Each row is followed by its class. Each block has new classes.
[-1.32  0.53  0.01 -0.52 -0.98  0.56  0.98 -0.19 -0.65 -0.25  0.11  0.35
  0.14 -0.37 -0.64  0.13  0.51 -0.69 -0.81  0.13 -0.01 -1.68 -1.03 -0.23
  0.49  1.56 -0.25]
[37]
[ 0.34 -0.38  0.82 -0.10  2.56  0.15  2.81 -0.16  0.38  1.42  0.62 -0.54
 -0.26  0.69  0.56  3.56  1.90 -0.27 -0.58 -0.87 -0.04 -0.33  0.33 -0.20
  0.02 -1.50 -0.67]
[35]
[ 0.19 -0.60  0.12 -0.30 -1.79  0.23 -2.45 -0.01 -0.20 -0.05 -0.73 -0.17
 -1.25  0.64 -0.96 -0.87 -0.78  0.73 -1.49  0.85 -0.13 -0.17 -0.06  1.22
 -0.09 -0.78  0.92]
[39]
[ 0.89  0.01 -0.17  0.24 -1.58 -0.47 -1.29  0.45 -0.81 -0.81 -0.59  0.03
 -0.85 -0.49 -0.39 -2.00  0.17 -0.41 -0.31 -0.11 -0.07 -0.69 -0.79  1.17
  0.18 -0.88 -0.50]
[37]
[ 0.90 -0.11  0.35  0.49  1.80 -0.56  2.25  0.84  0.45  2.16 -1.11 -0.04
 -0.69  0.32  0.47  1.05  1.55 -0.55  1.99 -0.48 -1.35 -1.18  0.27 -0.33
  2.32  0.22 -1.14]
[35]
[-0.15 -0.14 -0.03  0.32  0.06 -1.04 -0.33  1.04  1.78  1.11 -0.67  0.46
 -0.71  0.17 -0.77 -0.22 -0.79  0.01  3.39  0.09  0.37 -0.06 -2.97 -0.34
  0.72 -0.31 -0.28]
[35]
[-0.65 -0.21  0.19 -0.01  0.42 -0.24  0.83 -0.28 -0.39  0.64  0.16 -0.20
 -0.88  0.36 -0.33  0.51  0.33 -0.05 -1.90  0.40 -0.70 -0.90 -0.38  1.71
  0.76  0.54  0.80]
[37]
[-0.25  0.45  0.91 -0.39 -1.00 -0.30 -0.46  0.28 -0.13 -0.43  0.05  0.32
 -0.39  0.11  0.02 -1.71  0.15 -1.08 -1.75 -0.07  0.85 -1.07 -0.94  0.29
  0.03  1.32  0.77]
[37]
[ 1.77  0.45  0.59 -0.37 -1.40 -0.70  3.61 -0.50 -0.67 -1.83  0.92 -0.36
 -1.63  0.29 -1.16  0.79 -1.95  1.49 -0.57  0.88  0.56  1.06 -0.71 -1.87
  2.13  3.40  0.39]
[29]
[ 0.26  0.53  0.13 -0.21 -0.16 -1.09  0.82 -0.22 -0.20 -0.18 -0.38  0.15
 -0.28  0.67 -0.20 -0.45 -0.13 -0.40 -1.38 -0.11  0.04 -0.30 -0.41 -0.28
  0.23  1.03  0.61]
[37]
[-0.78  0.35  0.05  0.09 -2.48  0.08  3.88 -0.45 -1.01 -1.04  0.95 -0.11
  0.32 -0.72 -1.07  1.08 -0.25 -1.67 -0.66  0.49 -0.15 -1.65 -0.12 -0.34
 -0.13  1.44  0.37]
[37]
[-1.19 -0.82  0.37 -0.01  2.35 -0.35  1.48  0.19  0.86  1.53  1.36  0.89
  0.25 -0.54  0.58  2.89  1.92  0.35  2.58 -0.44  0.00 -0.72 -0.65 -0.90
  0.07 -0.45 -0.05]
[29]
[-0.34 -0.23  0.51  0.03 -0.44 -0.13  2.94  1.15 -0.52 -0.31  0.28  0.11
 -0.28 -0.17 -0.15 -0.22 -0.97 -1.00 -1.02 -0.16 -0.05 -0.65  0.03 -0.14
 -0.14  0.50  0.68]
[37]
[ 0.52 -0.36  0.02  0.26 -0.49 -0.39  5.19  0.02  0.41 -0.02  0.92 -0.53
  1.05 -0.38  0.24  3.18 -1.23 -0.77  3.65 -0.37  0.33  0.59  0.89 -1.49
  0.63  1.25 -0.23]
[35]
[-1.10 -0.16 -0.04 -0.07 -1.23  0.48  2.83  0.19 -0.38  0.68 -0.11 -0.58
  0.14 -0.35 -0.82  1.25 -1.33 -1.61  1.36  1.11 -0.45 -2.04 -0.49 -0.07
  1.42  0.50 -0.02]
[37]
[-0.62  0.45 -0.09 -0.11 -0.16 -0.53  0.04 -0.50 -0.63 -0.31  0.01 -0.23
 -0.26 -0.24  0.23 -0.97 -0.88 -1.00  0.22 -0.18  0.11 -0.78  0.79 -0.16
 -0.16  0.10 -0.48]
[37]
[ 0.50 -0.37  0.67  0.69 -0.91 -0.08  0.89  0.41 -0.59 -0.46 -0.02 -0.43
 -0.74 -0.73 -0.35 -0.63 -1.39 -0.72  0.21  1.05  0.32  0.19 -0.69  1.79
 -1.58 -1.11 -0.64]
[29]
[ 0.58 -0.14  0.35  0.27  0.61 -1.34  1.26  0.55  0.43  0.01 -0.09  0.59
 -0.24  0.19 -0.82 -0.04  1.09 -0.25  0.32 -0.95  0.81  0.70 -0.20 -0.64
 -0.03  0.28 -0.23]
[35]
[ 0.36 -0.13  0.56  0.68  1.32 -0.55  6.87  1.07  1.37  3.10 -0.42 -0.67
 -0.81 -0.28  0.36  0.90 -0.49 -1.40  1.21 -0.78  0.96 -0.94 -1.70 -2.06
  2.48 -0.56 -0.32]
[35]

Each row is followed by its class. Each block has new classes.
[-0.11 -2.72  2.23 -0.13 -0.45 -5.15 -0.45 -0.18 -0.72  1.67  1.30  0.70
  0.56 -0.39 -0.47  0.22  1.05  1.33 -0.26 -1.43 -4.30 -0.48 -0.14  3.23
 -3.19  0.37  3.66]
Gf
[-1.90  0.28  0.06  0.99 -0.05  0.23 -0.08 -0.14  2.66  0.62 -0.95  0.25
  0.59  2.35 -1.92  0.29  1.12 -5.82 -5.52 -4.07  3.54 -2.62 -1.69  2.53
  2.66  0.52  5.25]
Gf
[-1.87  0.20  2.64  1.32  0.76 -0.55  0.03 -1.68  5.91  0.32  0.77  0.17
  0.98  0.33 -0.40  0.31 -0.03 -3.86  1.08 -8.09  0.31 -0.54 -1.44 -1.47
  3.31  0.16  4.63]
Gf
[-0.06  0.78 -4.21  0.03 -0.25  0.94 -0.04 -0.22  0.51 -0.51 -1.69  0.93
 -0.70  0.97 -1.82 -1.56 -0.22 -1.64  0.18 -3.99  3.18 -0.98 -1.56  4.14
  1.60 -0.39  2.31]
Lm
[-2.13  0.66  2.91  1.72  0.93 -1.37 -0.01 -0.21  1.93 -0.76 -0.17  0.15
  0.20  0.90 -1.50  0.55  0.24 -4.17  0.31 -0.59  6.36 -0.74 -1.29  1.21
  3.24 -0.06  2.06]
Gf
[-0.64  1.22 -0.88  2.43  0.07 -1.95  0.13  0.19  0.95  1.54 -0.21  0.18
  0.79  0.23 -1.47 -0.90  0.64 -1.08  0.26 -5.63  0.25 -0.89 -1.16  4.25
  0.88 -0.72  2.14]
Lm
[-0.53 -1.05 -3.05  0.71 -0.38 -2.77  1.04  0.08 -4.05 -0.51 -1.95  0.12
  0.81  2.72 -1.04 -0.43 -0.13 -0.88  0.48 -3.39  2.06 -1.27 -1.51  4.04
 -0.31  0.04  0.23]
Gf
[-0.81  1.95 -1.99 -0.16  0.11  1.67 -0.01  0.36 -1.02 -1.35 -1.41  1.05
  1.16  0.62 -1.89 -2.19 -0.03 -1.39  0.49 -3.23  3.65 -2.03 -1.58  9.31
  0.56  0.20  0.73]
Lm
[-2.34  1.75 -0.19  1.86  0.52  0.68  0.91 -1.01  3.34 -1.93  0.06 -0.26
  1.28  0.69 -0.78 -0.20 -0.03 -4.71 -1.00 -4.41  3.72 -1.02 -0.13  1.10
  4.57 -0.63  0.86]
Gf
[-1.12 -3.31  0.29 -0.36 -0.42 -3.72  0.13 -0.31 -0.64 -0.19 -0.97  0.79
  1.17  0.45 -1.28 -0.57  0.14 -1.07  0.71 -2.86 -1.27 -1.12 -0.54  2.46
 -0.21 -0.82  4.48]
Gf
[-0.95 -1.54 -0.79 -0.21  0.00  0.60 -0.76  0.22 -0.08 -2.18 -0.66  0.85
  1.04 -0.64 -3.95 -0.67 -1.26 -3.16  0.02 -1.11  3.93 -0.78 -1.07  9.94
  1.36 -0.02  2.30]
Lm
[-2.14 -0.91 -4.30  1.92 -0.62 -4.27 -0.74  0.45 -3.41  3.26 -4.72  0.79
  1.59  1.24 -2.81 -1.58 -0.37 -1.66 -0.06 -4.65  3.23 -3.45 -4.24  9.94
  1.60 -0.21  4.99]
Gf
